Below are the code and all the weights of a small trained network. Each question names an input and a target symbol and asks about switching units off, where a switched-off unit gives its printed mean instead of its output.

import numpy as np


def w(rows, s, z=0):
    codes = np.array(rows[::2]) - 128.0
    scale = np.full(codes.shape[1], s)
    scale[-1] = z or s
    return codes * scale


def norm(h):
    return h / np.sqrt((h * h).mean(-1, keepdims=True) + 1e-5)


def f(y):
    return y / 2 * (1 + np.tanh(0.7978845608 * (y + 0.044715 * y**3)))


def softmax(a):
    e = np.exp(a - a.max(-1, keepdims=True))
    return e / e.sum(-1, keepdims=True)


def log_softmax(a):
    a = a - a.max(-1, keepdims=True)
    return a - np.log(np.exp(a).sum(-1, keepdims=True))


def net(x, mask):
    ids = ['ημπστφ'.index(c) for c in x.split()]
    T = len(ids)
    res = E[ids] + P[:T]
    u = 0
    for l in range(2):
        r = norm(res)
        for j in range(2):
            rows = slice(4 * j, 4 * j + 4)
            q, k, v = (r @ M[l][rows].T for M in (Q, K, V))
            z = softmax(np.where(np.tri(T) > 0, q @ k.T / 4**0.5, -1e9)) @ v
            o = O[l][rows]
            res = res + np.where(mask[u + j], z, o[:, -1]) @ o[:, :-1]
        u += 2
        y = f(norm(res) @ A[l][:, :-1].T + A[l][:, -1])
        res = res + np.where(mask[u : u + 4], y, B[l][:, -1]) @ B[l][:, :-1]
        u += 4
    return log_softmax(norm(res)[-1] @ U[:, :-1].T + U[:, -1])


Q, K, V, O, A, B = {}, {}, {}, {}, {}, {}
E = w([
[92,119,226,40,88,170,186,84,186,167,119],'η',
[79,51,74,164,13,99,167,137,168,102,121],'μ',
[94,153,92,62,82,127,122,106,212,86,118],'π',
[173,118,130,100,126,119,120,229,153,68,139],'σ',
[159,85,106,121,154,4,192,29,92,116,138],'τ',
[120,158,95,109,79,138,133,110,55,112,206],'φ',
],0.019)
P = w([
[82,2,54,89,215,160,124,121,161,163,223],'0',
[105,111,111,90,151,112,198,123,119,217,138],'1',
[160,109,79,118,118,206,175,72,133,113,85],'2',
[49,100,149,78,187,101,103,139,115,42,146],'3',
[147,158,142,119,131,84,186,127,127,179,153],'4',
[210,66,140,94,74,131,81,80,135,144,117],'5',
[69,180,139,84,173,39,92,160,78,85,81],'6',
[141,214,172,130,115,94,162,133,121,178,136],'7',
[106,51,39,79,98,159,160,59,109,192,100],'8',
],0.015)
Q[0] = w([
[135,147,143,129,93,72,102,141,174,211,138],'0.h0',
[7,98,136,28,127,56,133,175,91,106,110],'0.h0',
[157,88,208,111,81,88,14,91,112,75,154],'0.h0',
[216,93,86,64,88,144,126,141,107,185,125],'0.h0',
[63,113,157,48,141,87,132,143,91,47,114],'0.h1',
[142,84,133,205,107,134,137,129,174,170,62],'0.h1',
[128,128,87,138,36,171,159,120,109,184,170],'0.h1',
[66,151,147,158,192,70,119,186,171,132,187],'0.h1',
],0.017)
K[0] = w([
[84,129,145,145,109,94,149,127,170,129,40],'0.h0',
[211,188,199,147,28,31,90,106,68,98,100],'0.h0',
[135,179,86,159,152,162,205,133,56,105,90],'0.h0',
[121,47,121,114,141,187,109,73,146,117,87],'0.h0',
[249,188,152,107,125,80,89,92,145,132,127],'0.h1',
[73,73,106,171,99,111,139,142,172,110,104],'0.h1',
[154,73,87,138,77,175,174,134,128,163,142],'0.h1',
[142,205,111,120,163,104,115,195,141,145,131],'0.h1',
],0.017)
V[0] = w([
[145,111,182,181,128,55,173,102,72,140,122],'0.h0',
[172,99,134,122,129,189,108,188,5,149,181],'0.h0',
[124,88,205,144,214,165,135,117,107,157,70],'0.h0',
[85,174,105,62,101,149,138,52,52,120,205],'0.h0',
[113,188,138,180,98,93,107,89,204,159,143],'0.h1',
[66,192,117,130,94,101,109,91,125,97,163],'0.h1',
[52,153,114,125,183,126,80,117,147,155,134],'0.h1',
[123,112,47,90,170,113,64,113,161,91,99],'0.h1',
],0.016)
O[0] = w([
[88,114,100,174,111,143,153,132,156,8,174,152],'0.h0',
[164,124,224,125,138,129,122,69,60,128,219,41],'0.h0',
[37,81,114,155,65,102,59,58,159,166,128,41],'0.h0',
[94,226,129,145,165,125,210,100,26,134,143,245],'0.h0',
[132,157,117,122,74,141,97,104,85,162,165,84],'0.h1',
[97,89,137,55,80,100,139,79,141,143,154,131],'0.h1',
[134,169,164,147,180,91,94,62,132,188,162,59],'0.h1',
[134,158,186,157,143,183,100,66,133,114,105,154],'0.h1',
],0.011,0.013)
A[0] = w([
[255,22,164,102,26,188,78,27,156,90,130,122],'0.n0',
[211,45,50,106,78,202,113,101,105,222,95,111],'0.n1',
[113,133,141,228,85,69,181,158,174,175,178,110],'0.n2',
[172,46,32,149,102,206,145,136,142,123,100,1],'0.n3',
],0.016,0.00073)
B[0] = w([
[157,180,47,4,63,50,97,124,134,130,190,156],'0.n0',
[150,5,95,129,185,131,79,149,7,120,109,200],'0.n1',
[200,154,186,117,133,165,157,136,84,148,94,152],'0.n2',
[152,146,217,137,137,148,82,79,106,193,131,251],'0.n3',
],0.015,0.013)
Q[1] = w([
[69,180,196,195,136,90,188,165,83,91,153],'1.h0',
[221,226,98,150,58,134,164,51,156,84,109],'1.h0',
[172,83,29,155,101,114,162,174,102,188,196],'1.h0',
[95,132,181,100,43,37,179,230,109,47,83],'1.h0',
[64,209,76,70,174,59,105,157,123,70,122],'1.h1',
[44,188,194,45,142,173,62,190,112,201,139],'1.h1',
[115,62,105,107,121,198,204,18,245,154,77],'1.h1',
[96,119,115,61,150,122,198,111,87,229,206],'1.h1',
],0.013)
K[1] = w([
[10,182,143,144,163,92,116,232,105,111,124],'1.h0',
[138,203,189,181,162,87,120,39,130,25,171],'1.h0',
[180,43,84,184,63,110,138,165,72,89,187],'1.h0',
[145,219,122,77,66,34,121,226,59,57,61],'1.h0',
[94,203,103,112,209,70,104,163,198,81,144],'1.h1',
[127,212,189,26,138,65,120,171,153,239,100],'1.h1',
[7,92,92,108,135,252,203,38,167,194,105],'1.h1',
[65,148,169,158,155,46,200,77,44,166,171],'1.h1',
],0.012)
V[1] = w([
[50,137,143,90,184,239,137,197,114,184,219],'1.h0',
[80,246,151,100,157,69,161,164,77,81,118],'1.h0',
[94,87,140,166,148,91,125,76,70,105,175],'1.h0',
[95,124,96,168,38,145,114,113,26,166,92],'1.h0',
[51,188,191,153,142,18,129,206,112,128,144],'1.h1',
[119,133,167,138,123,66,79,120,91,212,109],'1.h1',
[101,81,58,212,136,102,158,157,193,143,116],'1.h1',
[112,128,175,141,176,152,95,166,143,96,124],'1.h1',
],0.013)
O[1] = w([
[138,56,158,143,86,12,22,161,176,112,141,159],'1.h0',
[131,153,176,85,81,166,104,177,58,254,170,245],'1.h0',
[119,194,169,65,137,114,115,188,118,125,169,158],'1.h0',
[109,145,105,81,101,177,124,125,195,90,192,141],'1.h0',
[159,100,132,156,221,219,84,150,101,69,139,118],'1.h1',
[96,133,183,94,128,160,195,172,108,74,193,91],'1.h1',
[191,73,144,112,138,31,10,143,96,126,134,64],'1.h1',
[159,106,87,164,141,143,139,144,107,166,149,126],'1.h1',
],0.0095,0.012)
A[1] = w([
[74,86,112,163,86,121,66,97,44,4,105,51],'1.n0',
[232,132,115,66,119,147,142,89,141,128,97,251],'1.n1',
[112,175,189,153,65,122,77,11,164,208,96,8],'1.n2',
[142,212,84,140,175,38,80,137,175,157,138,97],'1.n3',
],0.02,0.0016)
B[1] = w([
[126,251,33,127,152,93,161,141,248,29,63,203],'1.n0',
[104,115,196,203,96,134,108,122,177,92,209,249],'1.n1',
[96,95,35,219,134,195,145,84,201,253,147,204],'1.n2',
[92,133,79,118,45,162,167,115,187,56,61,164],'1.n3',
],0.015,0.013)
U = w([
[107,167,102,53,119,70,146,151,120,98,33,196],'η',
[125,79,203,107,66,137,138,143,141,76,170,31],'μ',
[167,48,178,99,153,126,64,160,29,154,2,150],'π',
[77,83,114,14,93,3,51,188,65,182,181,251],'σ',
[65,120,87,123,118,142,79,87,104,227,144,117],'τ',
[131,212,178,91,147,95,161,141,12,151,170,55],'φ',
],0.0063,0.0021)

Each question gives the input, a string of symbols that net reads in full, and the target symbol t.
The units are the heads (4 rows each of Q, K, V and O) and the neurons (one row each of A and B). Each row of codes is followed by its name. A weight is (code - 128) times the scale printed after its matrix; where a second scale follows, it is the last column's (O, A, B and U).
mask holds one flag per unit, layer by layer, with each layer's heads first. A switched-off unit (its flag False) gives its mean, the last column of its rows in O or B, instead of its output. The means were averaged over made-up inputs and are rounded, as every weight is.
A unit's drop is (log p(t) with every unit on - log p(t) with that unit switched off) / (log p(t) with every unit on - log p(t) with every unit switched off).
The circuit of an input: a set's keep is (log p(t) with only the set's units on - log p(t) with every unit switched off) / (log p(t) with every unit on - log p(t) with every unit switched off). Starting from all 12 units, units are removed one at a time, each time the one whose removal leaves the highest keep (on an exact tie, the one counted first), for as long as the keep stays at least 0.8.
circuit, biggest first: the units of the circuit, biggest drop first
k most important neurons: the k neurons with the biggest drops, biggest first
heads that matter: for each layer, one digit per head in row order, 1 if its drop is at least 0.15 and else 0, layers parted by /
input τ μ τ, target τ: 2 most important neurons	(1.n2; 0.n1)
input τ τ φ τ π μ μ π π, target μ: 2 most important neurons	(0.n3; 1.n1)
input τ σ π σ, target μ: heads that matter	11 / 00
input τ η π φ σ τ η τ, target τ: circuit, biggest first	(0.h0; 1.n2)
input η π η μ φ σ, target η: circuit, biggest first	(0.h0; 1.h0; 1.n0; 0.n1)
input η π π π, target τ: most important neuron	(0.n1)
input τ μ σ τ φ π σ τ φ, target π: circuit, biggest first	(0.h0; 0.n1)
input τ π π, target τ: heads that matter	00 / 00
input τ η τ φ μ σ, target τ: 2 most important neurons	(0.n1; 0.n3)
input η η η μ, target π: heads that matter	11 / 00
input φ π σ μ, target μ: 2 most important neurons	(0.n0; 1.n1)
input φ π σ η σ φ, target σ: heads that matter	10 / 00
input η τ φ, target η: circuit, biggest first	(0.h0; 1.n0; 1.h0)
input η σ μ τ, target η: most important neuron	(1.n0)
input π τ τ π η, target τ: circuit, biggest first	(1.n2; 0.h0)
input μ φ η π μ φ, target η: circuit, biggest first	(1.n0; 0.h0; 1.h0)
input τ φ σ π φ σ σ μ σ, target σ: circuit, biggest first	(0.h0; 0.n0)
input σ φ η π π π σ, target μ: heads that matter	10 / 00
input μ τ φ, target μ: circuit, biggest first	(0.h0; 1.n1)
input μ η τ τ, target η: heads that matter	10 / 01
input τ μ τ π η φ π, target φ: circuit, biggest first	(0.h0)
input μ μ η σ η π η, target τ: circuit, biggest first	(0.h1; 1.n2)
input φ τ η τ μ, target μ: heads that matter	11 / 10
input φ φ π, target φ: heads that matter	10 / 00
input η τ σ η τ μ φ η η, target μ: heads that matter	10 / 10
input τ τ τ π φ η σ τ μ, target η: circuit, biggest first	(1.h0; 0.n1; 1.n0)
input φ τ μ π π η η τ μ, target η: most important neuron	(0.n1)
